Here is a tiny trained network, its code and every weight. The questions are about switching its units off for an input and a target symbol, where a switched-off unit gives its printed mean instead of its output.

import numpy as np


def w(rows, s, z=0):
    codes = np.array(rows[::2]) - 128.0
    scale = np.full(codes.shape[1], s)
    scale[-1] = z or s
    return codes * scale


def norm(h):
    return h / np.sqrt((h * h).mean(-1, keepdims=True) + 1e-5)


def softmax(a):
    e = np.exp(a - a.max(-1, keepdims=True))
    return e / e.sum(-1, keepdims=True)


def log_softmax(a):
    a = a - a.max(-1, keepdims=True)
    return a - np.log(np.exp(a).sum(-1, keepdims=True))


def net(x, mask):
    ids = ['αβγδεθλμξπστφψω'.index(c) for c in x.split()]
    T = len(ids)
    res = E[ids] + P[:T]
    u = 0
    for l in range(3):
        r = norm(res)
        for j in range(2):
            rows = slice(3 * j, 3 * j + 3)
            q, k, v = (r @ M[l][rows].T for M in (Q, K, V))
            z = softmax(np.where(np.tri(T) > 0, q @ k.T / 3**0.5, -1e9)) @ v
            o = O[l][rows]
            res = res + np.where(mask[u + j], z, o[:, -1]) @ o[:, :-1]
        u += 2
    return log_softmax(norm(res)[-1] @ U[:, :-1].T + U[:, -1])


Q, K, V, O = {}, {}, {}, {}
E = w([
[115,164,57,112,116],'α',
[237,100,139,109,68],'β',
[122,178,84,101,102],'γ',
[130,189,92,106,90],'δ',
[11,2,146,199,9],'ε',
[136,136,138,220,191],'θ',
[121,169,80,107,101],'λ',
[110,181,73,106,101],'μ',
[129,161,64,95,105],'ξ',
[123,170,68,116,108],'π',
[128,189,109,107,101],'σ',
[128,157,64,91,95],'τ',
[122,163,56,109,112],'φ',
[133,193,121,127,107],'ψ',
[120,186,90,111,102],'ω',
],0.0039)
P = w([
[154,143,29,36,251],'0',
[154,163,21,165,105],'1',
[131,157,65,170,81],'2',
[133,162,96,181,77],'3',
[116,161,128,178,74],'4',
[117,162,135,179,72],'5',
[111,157,149,186,74],'6',
[98,160,166,179,63],'7',
],0.0022)
Q[0] = w([
[187,144,126,151,21],'0.h0',
[205,58,136,126,151],'0.h0',
[151,165,66,131,30],'0.h0',
[89,110,66,186,89],'0.h1',
[158,98,155,2,129],'0.h1',
[113,165,113,103,141],'0.h1',
],0.0099)
K[0] = w([
[94,50,193,89,64],'0.h0',
[227,142,136,111,100],'0.h0',
[63,107,168,83,12],'0.h0',
[104,100,141,193,173],'0.h1',
[229,85,58,1,115],'0.h1',
[83,141,128,104,91],'0.h1',
],0.009)
V[0] = w([
[59,168,130,123,93],'0.h0',
[86,202,191,208,150],'0.h0',
[91,47,134,226,148],'0.h0',
[182,211,126,112,137],'0.h1',
[2,156,76,121,203],'0.h1',
[106,57,140,126,27],'0.h1',
],0.0098)
O[0] = w([
[134,129,124,120,17,166],'0.h0',
[183,207,204,165,68,97],'0.h0',
[254,80,193,199,143,32],'0.h0',
[107,227,86,149,70,227],'0.h1',
[51,73,57,18,137,173],'0.h1',
[203,67,211,127,90,1],'0.h1',
],0.0069,0.0051)
Q[1] = w([
[95,121,89,208,77],'1.h0',
[190,118,151,201,145],'1.h0',
[116,95,123,28,128],'1.h0',
[250,115,121,168,177],'1.h1',
[131,117,147,176,174],'1.h1',
[171,184,118,178,136],'1.h1',
],0.017)
K[1] = w([
[145,72,162,171,101],'1.h0',
[129,8,111,39,84],'1.h0',
[168,247,100,117,160],'1.h0',
[160,18,167,220,153],'1.h1',
[184,71,129,123,146],'1.h1',
[134,125,214,236,89],'1.h1',
],0.015)
V[1] = w([
[86,22,174,76,133],'1.h0',
[118,170,117,2,141],'1.h0',
[120,17,119,213,28],'1.h0',
[127,184,175,88,208],'1.h1',
[105,211,190,31,77],'1.h1',
[152,156,165,106,96],'1.h1',
],0.0066)
O[1] = w([
[193,159,81,226,109,2],'1.h0',
[98,54,212,208,57,222],'1.h0',
[144,234,87,209,241,14],'1.h0',
[158,54,209,162,76,96],'1.h1',
[149,4,135,106,232,201],'1.h1',
[157,125,101,133,177,82],'1.h1',
],0.0043,0.0032)
Q[2] = w([
[213,141,178,166,140],'2.h0',
[179,150,99,150,190],'2.h0',
[164,102,195,101,136],'2.h0',
[115,173,251,118,92],'2.h1',
[215,109,105,155,176],'2.h1',
[25,73,144,206,173],'2.h1',
],0.017)
K[2] = w([
[142,104,66,112,205],'2.h0',
[79,165,92,89,114],'2.h0',
[110,58,96,98,167],'2.h0',
[249,137,102,127,176],'2.h1',
[49,172,56,89,150],'2.h1',
[104,61,196,174,208],'2.h1',
],0.019)
V[2] = w([
[111,98,105,120,119],'2.h0',
[122,190,2,61,161],'2.h0',
[118,120,173,144,131],'2.h0',
[113,57,156,101,119],'2.h1',
[93,191,57,56,119],'2.h1',
[63,147,109,157,139],'2.h1',
],0.0064)
O[2] = w([
[158,152,121,100,125,174],'2.h0',
[120,155,177,1,200,249],'2.h0',
[141,112,120,143,110,101],'2.h0',
[105,167,106,155,147,126],'2.h1',
[169,93,90,215,92,253],'2.h1',
[206,119,81,96,82,242],'2.h1',
],0.0053,0.0046)
U = w([
[61,111,58,43,135,246],'α',
[106,146,120,200,19,217],'β',
[138,193,254,88,129,195],'γ',
[179,129,123,136,152,107],'δ',
[157,25,159,130,144,130],'ε',
[168,230,79,176,203,115],'θ',
[138,112,140,126,142,24],'λ',
[136,95,136,130,142,8],'μ',
[163,121,121,135,155,56],'ξ',
[129,103,141,128,151,11],'π',
[142,108,142,128,145,33],'σ',
[161,118,127,130,152,66],'τ',
[131,114,139,133,144,3],'φ',
[137,103,140,137,154,34],'ψ',
[137,100,141,136,143,24],'ω',
],0.0084,0.004)

Each question gives the input, a string of symbols that net reads in full, and the target symbol t.
The units are the heads (3 rows each of Q, K, V and O). Each row of codes is followed by its name. A weight is (code - 128) times the scale printed after its matrix; where a second scale follows, it is the last column's (O and U).
mask holds one flag per head, layer by layer. A switched-off head (its flag False) gives its mean, the last column of its rows in O, instead of its output. The means were averaged over made-up inputs and are rounded, as every weight is.
A unit's drop is (log p(t) with every unit on - log p(t) with that unit switched off) / (log p(t) with every unit on - log p(t) with every unit switched off).
The circuit of an input: a set's keep is (log p(t) with only the set's units on - log p(t) with every unit switched off) / (log p(t) with every unit on - log p(t) with every unit switched off). Starting from all 6 units, units are removed one at a time, each time the one whose removal leaves the highest keep (on an exact tie, the one counted first), for as long as the keep stays at least 0.8.
units of the circuit, in order: the units of the circuit, biggest drop first
heads that matter: for each layer, one digit per head in row order, 1 if its drop is at least 0.15 and else 0, layers parted by /
drop when u is switched off: that unit's drop, to one decimal
input ψ β β ψ π β, target γ: heads that matter : 01 / 00 / 01
input θ ε μ, target θ: heads that matter : 10 / 11 / 00
input ψ ω ψ φ ψ ψ γ φ, target β: units of the circuit, in order : 0.h0
input λ ψ θ θ γ θ ε, target θ: heads that matter : 10 / 10 / 00
input ξ σ β λ σ τ θ θ, target β: heads that matter : 10 / 10 / 10
input θ ω σ ξ θ ε ψ, target θ: units of the circuit, in order : 0.h0, 1.h0
input β λ ψ γ β σ π β, target γ: heads that matter : 01 / 00 / 00
input θ θ θ, target γ: heads that matter : 11 / 00 / 00
input ε θ β ψ, target θ: units of the circuit, in order : 1.h0, 0.h0
input λ ω θ θ ω σ θ, target γ: units of the circuit, in order : 0.h0, 2.h1
input θ σ λ ψ γ ψ, target β: heads that matter : 11 / 10 / 01
input μ ψ θ θ, target β: heads that matter : 10 / 00 / 10
input β δ ψ θ ε μ μ β, target θ: heads that matter : 00 / 10 / 00
input ω β θ σ τ θ ω β, target β: heads that matter : 11 / 00 / 10
input θ π σ θ ε, target θ: drop when 1.h0 is switched off : 0.9
input ψ δ β τ σ θ ψ σ, target β: drop when 2.h1 is switched off : 0.2
input ε ψ λ ψ β π θ, target θ: drop when 0.h1 is switched off : 0.0
input λ β β β θ β ε θ, target θ: drop when 1.h0 is switched off : 0.5
